Here is a tiny trained network, its code and every weight. The questions are about switching its units off for an input and a class, where a switched-off unit gives its printed mean instead of its output.

import numpy as np


def w(rows, s, z=0):
    codes = np.array(rows[::2]) - 128.0
    scale = np.full(codes.shape[1], s)
    scale[-1] = z or s
    return codes * scale


def f(y):
    return np.maximum(y, 0)


def log_softmax(a):
    a = a - a.max(-1, keepdims=True)
    return a - np.log(np.exp(a).sum(-1, keepdims=True))


def net(x, mask):
    res = np.array(x, float).reshape(1, 8) / 4 @ E
    y = f(res @ A[0][:, :-1].T + A[0][:, -1])
    res = res + np.where(mask, y, B[0][:, -1]) @ B[0][:, :-1]
    return log_softmax(res[-1] @ U[:, :-1].T + U[:, -1])


A, B = {}, {}
E = w([
[132,121,127,129,123,132,126,132],'x0',
[138,123,130,121,137,127,127,122],'x1',
[70,62,73,87,50,166,195,7],'x2',
[115,138,128,127,132,120,134,126],'x3',
[124,132,127,132,126,131,128,131],'x4',
[132,126,129,127,129,128,127,127],'x5',
[184,151,215,173,11,48,137,66],'x6',
[111,155,233,67,115,209,205,174],'x7',
],0.012)
A[0] = w([
[192,204,187,163,188,87,48,245,250],'n1',
[150,131,14,148,128,57,44,95,219],'n2',
[141,130,124,192,110,50,102,116,95],'n3',
[172,155,254,174,9,27,132,67,155],'n4',
[143,114,22,170,136,50,75,102,212],'n5',
[173,121,102,119,168,136,123,183,150],'n6',
[172,149,89,173,86,45,107,58,127],'n7',
[115,97,126,72,125,196,120,136,254],'n8',
],0.0085,0.0092)
B[0] = w([
[123,148,201,156,202,98,94,209,252],'n1',
[94,74,99,219,144,124,105,122,213],'n2',
[141,71,167,143,140,81,113,116,163],'n3',
[226,121,204,117,84,93,148,95,222],'n4',
[105,53,93,247,138,130,113,112,209],'n5',
[85,142,142,136,146,116,122,153,163],'n6',
[129,92,140,157,104,112,129,100,183],'n7',
[102,160,103,101,132,172,155,132,181],'n8',
],0.015,0.025)
U = w([
[74,117,84,167,185,111,56,190,70],'0',
[155,85,173,161,147,56,74,137,24],'1',
[83,99,2,147,141,167,123,82,150],'2',
[141,84,99,150,58,93,128,44,132],'3',
[84,213,139,79,174,139,117,204,202],'4',
[195,204,195,92,129,92,119,171,83],'5',
[91,176,47,18,107,197,149,121,253],'6',
[162,151,140,24,52,124,173,68,131],'7',
],0.011,0.0043)

Each question gives the input, the list of numbers given to net, and the class t.
The units are the neurons (one row each of A and B). Each row of codes is followed by its name. A weight is (code - 128) times the scale printed after its matrix; where a second scale follows, it is the last column's (A, B and U).
mask holds one flag per neuron, in row order. A switched-off neuron (its flag False) gives its mean, the last column of its row in B, instead of its output. The means were averaged over made-up inputs and are rounded, as every weight is.
A unit's drop is (log p(t) with every unit on - log p(t) with that unit switched off) / (log p(t) with every unit on - log p(t) with every unit switched off).
The circuit of an input: a set's keep is (log p(t) with only the set's units on - log p(t) with every unit switched off) / (log p(t) with every unit on - log p(t) with every unit switched off). Starting from all 8 units, units are removed one at a time, each time the one whose removal leaves the highest keep (on an exact tie, the one counted first), for as long as the keep stays at least 0.8.
units of the circuit, in order: the units of the circuit, biggest drop first
unit that matters most: the unit with the biggest drop
top k neurons: the k neurons with the biggest drops, biggest first
drop when u is switched off: that unit's drop, to one decimal
input [-4,5,4,-6,-1,-8,-1,7], class 6: top neuron => n1
input [6,8,-7,-1,2,-4,-1,3], class 4: units of the circuit, in order => n4; n5; n2
input [0,7,-4,3,3,-4,-3,1], class 4: units of the circuit, in order => n5; n2; n4
input [-4,-6,-7,4,6,5,-1,2], class 4: top 3 neurons => n4; n5; n2
input [7,0,7,-7,-1,5,0,-1], class 2: units of the circuit, in order => n4; n1
input [6,5,7,-4,6,8,2,1], class 7: units of the circuit, in order => n5; n2; n1
input [-7,3,-7,-3,8,1,-8,1], class 4: top 2 neurons => n5; n2
input [7,-7,-3,-4,1,-4,0,2], class 4: top 3 neurons => n4; n5; n2
input [0,-1,-6,0,1,8,-8,1], class 4: units of the circuit, in order => n5; n2
input [-5,4,8,-2,1,-1,-7,1], class 6: top 2 neurons => n5; n2
input [7,-3,4,8,-6,3,-1,6], class 6: top 2 neurons => n1; n4
input [-5,-8,-3,7,-8,-8,-1,3], class 4: top 2 neurons => n4; n5
input [-8,2,-5,2,6,0,-2,-1], class 0: drop when n4 is switched off => 0.5
input [-3,6,4,-2,-6,3,7,-2], class 3: drop when n1 is switched off => 1.0
input [0,5,-3,-5,4,-1,1,3], class 5: drop when n5 is switched off => 0.2
input [2,-7,-6,7,0,-1,0,6], class 4: unit that matters most => n4
input [7,-5,-1,-6,-1,4,5,1], class 5: top 3 neurons => n5; n2; n4
